In the rows, 128 means zero.
Each row of numbers stands for one element and depends on some of the facts below. Use the named rows to name the rest.

Facts:
bati {η=bivok, ψ=d, Ω=964}
benu {η=lefa trebredron, ψ=c, Ω=964}
bezopum {ψ=a, Ω=964}
bikle {η=stenol, ψ=a, Ω=163}
bivok {η=bati, ψ=a, Ω=163}
brala {ψ=d, Ω=163}
bronar {η=kostok lomur, ψ=b, Ω=859}
bruber {ψ=b, Ω=163}
brudrar {η=benu, ψ=d, Ω=859}
bruske {η=benu, ψ=a, Ω=964}
dano {η=drotes timo, ψ=a, Ω=859}
datror {η=lostis, ψ=a, Ω=859}
dilas {ψ=b, Ω=163}
drokagrol {ψ=d, Ω=163}
dronaba {η=stunupum, ψ=b, Ω=859}
drotes {η=nosuze terul, ψ=a, Ω=964}
fatute {ψ=a, Ω=859}
faver {ψ=b, Ω=859}
fevivek {η=plibrugruk, ψ=a, Ω=163}
fizok {ψ=c, Ω=859}
flara {η=toskilo, ψ=d, Ω=964}
flelam {η=fostel, ψ=a, Ω=163}
flira {ψ=b, Ω=859}
flisku {η=bezopum, ψ=a, Ω=859}
flolugu {η=faver, ψ=a, Ω=964}
flubute {η=plibrugruk skilal rutor, ψ=b, Ω=859}
fostel {ψ=a, Ω=163}
funam {η=plibran drokagrol, ψ=a, Ω=859}
gekir {η=pluvugrul, ψ=a, Ω=163}
gifli {ψ=c, Ω=964}
gilam {η=kloflur sotrizo, ψ=a, Ω=859}
gosta {η=kubabo tresto zitregra nilol, ψ=a, Ω=859}
grafer {η=klisol datror, ψ=a, Ω=964}
griseri {η=mefitam, ψ=c, Ω=859}
grorek {ψ=a, Ω=163}
grovim {η=nibrur, ψ=a, Ω=964}
gubra {η=nosuze, ψ=b, Ω=964}
klibra {ψ=a, Ω=163}
kligi {ψ=c, Ω=964}
klisol {ψ=b, Ω=859}
kloflur {ψ=a, Ω=163}
kostok {ψ=a, Ω=859}
kubabo {η=nilol, ψ=b, Ω=964}
laklol {ψ=d, Ω=859}
lavi {Ω=859}
lefa {ψ=a, Ω=964}
lidroro {η=klibra, ψ=b, Ω=859}
lomur {η=fizok bronar, ψ=a, Ω=859}
lonim {η=mapun, ψ=a, Ω=964}
lostis {η=klisol peger, ψ=b, Ω=964}
lufi {η=sefir, ψ=d, Ω=859}
maklil {η=vafluplin, ψ=b, Ω=964}
mapun {η=stifas grorek, ψ=a, Ω=859}
matu {η=kligi, ψ=a, Ω=964}
mefitam {ψ=a, Ω=859}
moken {ψ=b, Ω=964}
moso {ψ=b, Ω=964}
mustum {η=nosuze, ψ=b, Ω=859}
nibrur {ψ=b, Ω=964}
nilol {ψ=a, Ω=964}
nosuze {ψ=b, Ω=163}
patren {ψ=a, Ω=859}
pedakli {η=matu, ψ=a, Ω=964}
peger {ψ=a, Ω=859}
pepo {η=retres, ψ=c, Ω=964}
plakle {ψ=a, Ω=964}
plezin {η=vonufe, ψ=a, Ω=163}
plibran {ψ=a, Ω=964}
plibrugruk {ψ=b, Ω=163}
pluvugrul {ψ=a, Ω=859}
poki {ψ=a, Ω=964}
poski {η=skudos bronar, ψ=a, Ω=859}
poze {η=zitregra, ψ=a, Ω=964}
retres {ψ=a, Ω=859}
rutor {η=fevivek, ψ=a, Ω=163}
sefir {η=skudos bronar, ψ=b, Ω=859}
skeskudru {η=fatute, ψ=b, Ω=163}
skilal {ψ=c, Ω=163}
skorimin {ψ=c, Ω=163}
skudos {ψ=c, Ω=859}
sotrizo {ψ=a, Ω=859}
stavo {η=stifas studum, ψ=b, Ω=163}
stenol {ψ=a, Ω=964}
stifas {ψ=a, Ω=859}
stogre {ψ=a, Ω=163}
studum {η=lonim, ψ=b, Ω=964}
stunupum {η=plakle, ψ=b, Ω=964}
subek {ψ=a, Ω=859}
terul {η=dano, ψ=a, Ω=964}
timo {ψ=b, Ω=163}
tizopim {η=vasil, ψ=a, Ω=964}
toskilo {η=patren griseri, ψ=c, Ω=859}
trebredron {η=brudrar, ψ=a, Ω=964}
tresto {η=kubabo, ψ=a, Ω=163}
trivik {Ω=163}
truplan {η=moken, ψ=b, Ω=964}
vabobri {η=dilas, ψ=b, Ω=859}
vafluplin {ψ=b, Ω=964}
vasil {η=plibrugruk, ψ=a, Ω=859}
veplar {ψ=c, Ω=859}
vonufe {ψ=a, Ω=964}
vuplil {Ω=964}
zaflil {η=grovim, ψ=a, Ω=964}
zitregra {ψ=a, Ω=964}

Some rows with their names:
flubute: [171 130 125 106  66 162 107 102 152 173 157 123 106 102 141 134  82 149
 142 100 121 161  93  58 115 199 168 135 162  42 165 190  89 110 119 173
 131 106  97 136  71 198 125  44 124 134 109 179 123 112 124  74 151 149
  89]
rutor: [ 82 111 110 179 155 132 145 189  72 115 112 111 139 173 116 127 143 166
  85 122 164 100 151 112 142 216 136 121 140 136  69 107 109 142 134 163
 117 100 129 147 130 131 156 100 132 191 167 136 130 113 137 112 133 141
 136]
pedakli: [ 75 125 125 150 141 153 100 140 100 117 129 134 115 154 131 133 124 163
 102 155 119 120 142 130 122 131 134 135 129 137  95  66 125 131 154 134
 132 143 154 133 161 112 142 143 143 147 144 111 153 114 122 125 100 104
 128]
skorimin: [196 111 134 154 119 109 132 147 138  96  94 156 184 109 116 147 209  79
 157 100 113 120 144 109 111 129 138 126  83 148 114 126  76 174  26 104
  80 126  47 123  65 121  68 165 142  88 139  87  75 169 178 159 131 156
  93]
grovim: [ 78 135 126 150 141 138 107 146 101 115 134 124 117 156 130 133 137 147
 100 156 129 116 144 139 126 126 121 130 124 149  91  75 136 133 152 131
 132 141 156 134 163 104 141 135 137 147 145 121 151 119 125 130 105 108
 135]
grafer: [ 72 124 124 149 139 155  99 137 102 119 122 142 118 152 133 134 120 166
 101 154 114 125 142 125 119 128 140 135 132 135  97  60 121 131 154 136
 131 144 153 131 165 118 141 147 145 150 146 105 155 109 120 122  96 100
 123]
klisol: [179 158 143  69  76  90 144  88 181 161 160 113 113  87 143 128 131  78
 163 107 141 152 110 129 127 112 120 128 146 111 179 216 168 127 128 132
 146 128 119 122 112 171 132  65 107 120  96 178 114 131 124 116 163 139
 123]
lostis: [172 157 162  93  75 122 109  79 208 145 168 143 103  97 152 141 134  88
 158 132 110 140  94 104 108 139 153 147 154 106 190 153 128 133 128 139
 177 147 123 126 105 162 114  63 125 143  79 164 143 133 112 124 132 114
 103]
datror: [ 78 120 109 126 140 129 128 144  76 135 112 118 128 142 125 121 110 166
 106 127 139 139 155 146 137 104 112 117 128 136  88 119 155 123 153 131
 101 124 149 126 170 132 162 154 130 127 161 116 127 104 131 110 124 123
 139]
pluvugrul: [ 82 125 108 126 141 122 134 149  72 132 120 107 126 144 123 119 117 155
 106 130 150 130 155 154 142 105 100 115 124 141  82 129 164 123 152 128
 102 123 151 129 166 121 161 145 126 125 159 125 125 110 133 114 131 130
 148]
gekir: [ 84  97 130 153 167 119 153 152  93 113  96 144 141 152 125 125 127 171
 109 129 139 107 161 135 140 156 142 133 147 145  95  88 127 143 142 139
 136 125 139 131 155 141 159 158 137 167 148  96 134 108 126 134 121 115
 137]
skeskudru: [181 123 166  98 105 101 158  86 196 143 136 157 126  95 147 132 127 109
 167 107 126 125 114 101 125 174 170 149 174 102 189 171 121 142 115 146
 182 129 106 125  94 195 131  84 123 157  80 141 125 127 115 132 150 125
 109]
poze: [ 59 138 119 126 119 150 101 146 109 124 104 151 129 157 124 133 138 130
  87 146 115 139 138 142 113 116 148 121 135 164 103  71 122 163 161 129
 124 140 167 123 178 126 135 165 145 177 145 111 154 102 124 119  94  94
 120]
griseri: [189 123 112 128  92 130 103 135 121 120 105 139 170  97 117 144 180  88
 155  99 105 157 136 110 103  81 118 116  68 126 114 147  91 149  39 101
  44 127  54 118  79 118  69 167 137  47 152 100  71 157 180 129 131 160
  89]
toskilo: [188 118 113 130  91 138  98 131 122 121 101 145 171  97 118 145 170  97
 156  98  99 159 137 103 102  82 127 118  71 120 113 140  81 148  37 103
  45 129  53 117  76 124  69 173 141  46 151  92  72 153 178 126 126 157
  85]
drotes: [ 74 131 127 173 158 155 124 113  79  87 140 123 122 133 119 140 121 175
 130 158 141 107 116 131 121 146  81 128 114 153 104  95 138 130 184 124
 156 181 138 146 151  90 149 189 168  85  97  87 154 120 126 107 105 114
 130]
flolugu: [ 75 126 125 151 141 151 100 141 100 116 129 133 115 155 131 133 123 162
 102 155 119 119 143 131 123 130 132 133 131 136  94  67 124 130 153 134
 133 142 154 133 161 113 141 143 141 147 144 112 154 115 122 125 101 104
 128]
moken: [178 168 161  92  77 106 117  86 205 142 180 124 101 101 148 139 150  69
 159 134 125 131  96 117 114 138 136 142 147 116 182 169 142 135 127 132
 177 145 126 130 102 148 113  53 117 139  77 179 140 145 116 131 139 123
 114]
kloflur: [ 87 116 130 150 167  95 166 163  95 108 106 123 144 156 123 123 153 138
 108 129 160  98 164 156 147 148 117 124 137 169  88 108 153 149 143 132
 136 122 144 133 160 124 162 141 127 169 150 115 127 120 131 143 131 124
 152]
lefa: [ 78 144 124 145 138 126 113 152 105 113 135 115 119 157 128 130 154 129
  98 154 137 115 145 150 127 118 110 125 120 165  91  85 149 138 153 127
 130 142 159 134 169  97 143 127 133 154 149 130 146 122 126 132 109 110
 140]
stenol: [ 79 143 125 148 139 126 112 151 102 112 140 112 116 158 128 130 150 132
 100 157 139 111 144 150 130 124 108 126 121 159  89  87 149 136 153 126
 131 140 159 136 164  93 142 127 132 150 145 131 150 127 127 134 111 112
 144]

Rows to name:
No name comes twice in this set of rows, the named rows included.
[ 83  83 119  95 148 149 106 142  45 139 135 129 101 160 113 108  43 200
 112 144 120 113 156 157 152 121 154 142 158  71  64 115 117 128 137  98
 118 100 171 124 136 137 137 208 117 109 122 105 154 122 128 153 111 126
 154] => poski
[ 74 127 125 149 138 152 100 140 104 119 125 137 118 154 134 133 126 161
 101 153 117 123 143 130 121 126 133 134 130 141  97  64 124 132 153 135
 131 143 155 131 164 115 142 144 142 152 148 109 153 111 121 124  99 101
 125] => bruske
[187 131 130 153  93 151  74 131 146 102 122 154 159 111 123 156 192  85
 152 126  85 139 125  94  89 107 139 132  71 128 119  94  60 157  38 102
  76 145  59 124  70  99  49 157 150  69 135  94  99 168 172 145 105 140
  77] => pepo
[184 123 156  34  86 105 123  89 150 164 187 118  83 107 128 113  67 106
 169 125 125 121 110 147 145 127 159 151 176  48 150 218 135 134 111  94
 164 101 146 121  76 171 108 121  92 103  52 175 141 155 123 163 151 145
 142] => bronar
[180 151 144  72  79 101 139  85 177 161 159 117 110  88 144 127 117  93
 166 107 137 150 108 121 127 121 126 132 151  98 178 211 158 123 128 135
 149 127 118 123 106 175 132  71 110 115  92 173 117 130 123 114 159 139
 121] => faver
[ 77 122  91 155 130 155 117 175  52 138 126  94 121 160 117 124 109 181
  85 123 153 134 145 114 136 168 117 111 125 110  65 127 123 117 145 157
  86 102 137 142 140 129 156 108 128 147 174 146 127 104 139  86 132 145
 133] => vasil
[106  98 124 145 169 119 120 129  99 143 128 115 115 131 161 120  99 207
 123 138 123 129 187 131 146  75 111 146 123 108  92  77 174  65 125 148
 104 128 134 124 180 130 180 101 115 107 196 105 119 108 117 128 128 111
 147] => mapun
[182 116 155  39  84 117 116  82 152 166 179 130  84 104 132 115  56 123
 169 123 115 128 107 134 140 132 170 155 180  37 157 207 122 131 112 101
 164 104 140 120  75 182 108 126  98 101  54 162 143 147 120 156 145 141
 133] => sefir
[112 104 145 164 192  77 162 151 119 115 119 118 133 146 151 120 157 162
 123 139 148  91 194 150 157 115 110 145 130 155  93  76 178 101 118 144
 136 125 133 131 172 119 179  89 113 156 184 110 119 126 121 162 137 116
 160] => grorek
[ 76 136 124 147 138 139 106 146 104 116 129 127 118 155 132 132 139 144
 100 154 127 120 144 140 123 121 122 130 125 153  95  73 138 136 153 131
 131 142 157 132 168 106 142 136 138 152 148 120 150 117 123 127 105 105
 132] => trebredron
[ 65 122 122 124 143 104 160 164 105 118  70 157 159 157 116 124 156 117
  91 116 144 126 159 159 132 135 149 112 149 190 102 103 137 183 153 130
 125 121 156 119 177 151 153 175 138 204 151 106 129 100 130 131 119 108
 134] => tresto
[ 76 113 109 150 159 147 145 114  52 108 120 118 131 122 115 128  92 197
 135 131 150 126 130 136 133 126  75 117 118 133  99 136 152 118 180 126
 125 159 132 137 154 120 166 205 157  66 116  85 131 105 131  90 125 129
 136] => dano

The same elements again, as new rows of numbers:
Named rows:
lavi: [143 121 150 129 140 128 133 133 141 128 120 115 129 138 139]
funam: [126 136 124 129 136 131 113 120 146 100 133 119 124 134 124]
bati: [129 113 135 155 140 180 155 134 139 151 140 125 125 139 118]
flolugu: [117 138 123 121 126 152 125 121 140 108 136 132 128 129 138]
bezopum: [118 136 108 121 130 144 125 124 156 120 135 133 136 123 147]
datror: [127 135 113 130 141 121 117 123 159 108 133 118 131 129 132]
mapun: [147 143  92 121 147 148 116 122 112 103 135 126 127 130 124]
matu: [118 138 116 122 128 148 127 122 148 113 137 133 131 125 142]
faver: [134 121 128 126 133  86 138 133 104 153 105 159 126 133 109]
vuplil: [134 123 151 123 129 152 144 133 131 133 122 130 131 133 152]
dano: [131 139 138 115 134 140  97 120 203 125 133 141 120 123 108]
stifas: [149 141  76 120 150 137 117 126 129 115 135 125 135 124 133]
poze: [107 139 134 132 131 127 141 120 154 101 139 131 129 128 145]
klibra: [126 126 109 121 127 125 121 127 154 109 142 119 133 114 133]
fevivek: [123 107 116 135 115 143  97 120 127 104 134 141 141 119 141]
vabobri: [133 123 142 127 129  95 137 129  88 141 105 160 118 139 100]
drokagrol: [137 102 128 155 140 155 151 138 148 146 147 113 126 128 110]
stunupum: [125 124 136 119 120 114 150 131  86 152 108 174 124 131 117]
fizok: [137 134 147 140 116 116 114 144 108 159 127   8 131 137 149]
stenol: [119 136 108 122 130 144 126 124 156 120 136 132 136 123 147]
kubabo: [114 125 144 131 127  83 167 132 107 148 111 172 128 130 127]

Which element is each row?
No name comes twice in this set of rows, the named rows included.
[128 129 163 107 113 131 134 129 124 165 108 197 113 126  93] => gubra
[135 122 122 128 136  79 143 135 109 156 106 158 129 130 114] => klisol
[117 133 102 113 122 131 105 132 153 111 129  53 123 142 124] => lomur
[138 111 136 164 153 153 146 133 149 142 138 111 121 144 107] => brudrar
[137 135 144 140 118 114 114 145 110 162 127   5 133 136 152] => skudos
[133 114 130 119 119  90 146 136  92 147 115 161 125 121 108] => dilas
[115 137 143 142 140 107 129 117 157  87 136 116 122 137 128] => gosta
[138 110 133 162 151 155 142 133 150 145 138 111 122 144 107] => laklol
[137 140 164 149 121 135 132 134  96 158 134  84 137 122 165] => kligi
[122 141 135 108 123 162 110 122 195 133 136 157 125 117 123] => terul
[136 118 150 106 115 104 130 135 139 167 115 183 118 112  89] => timo

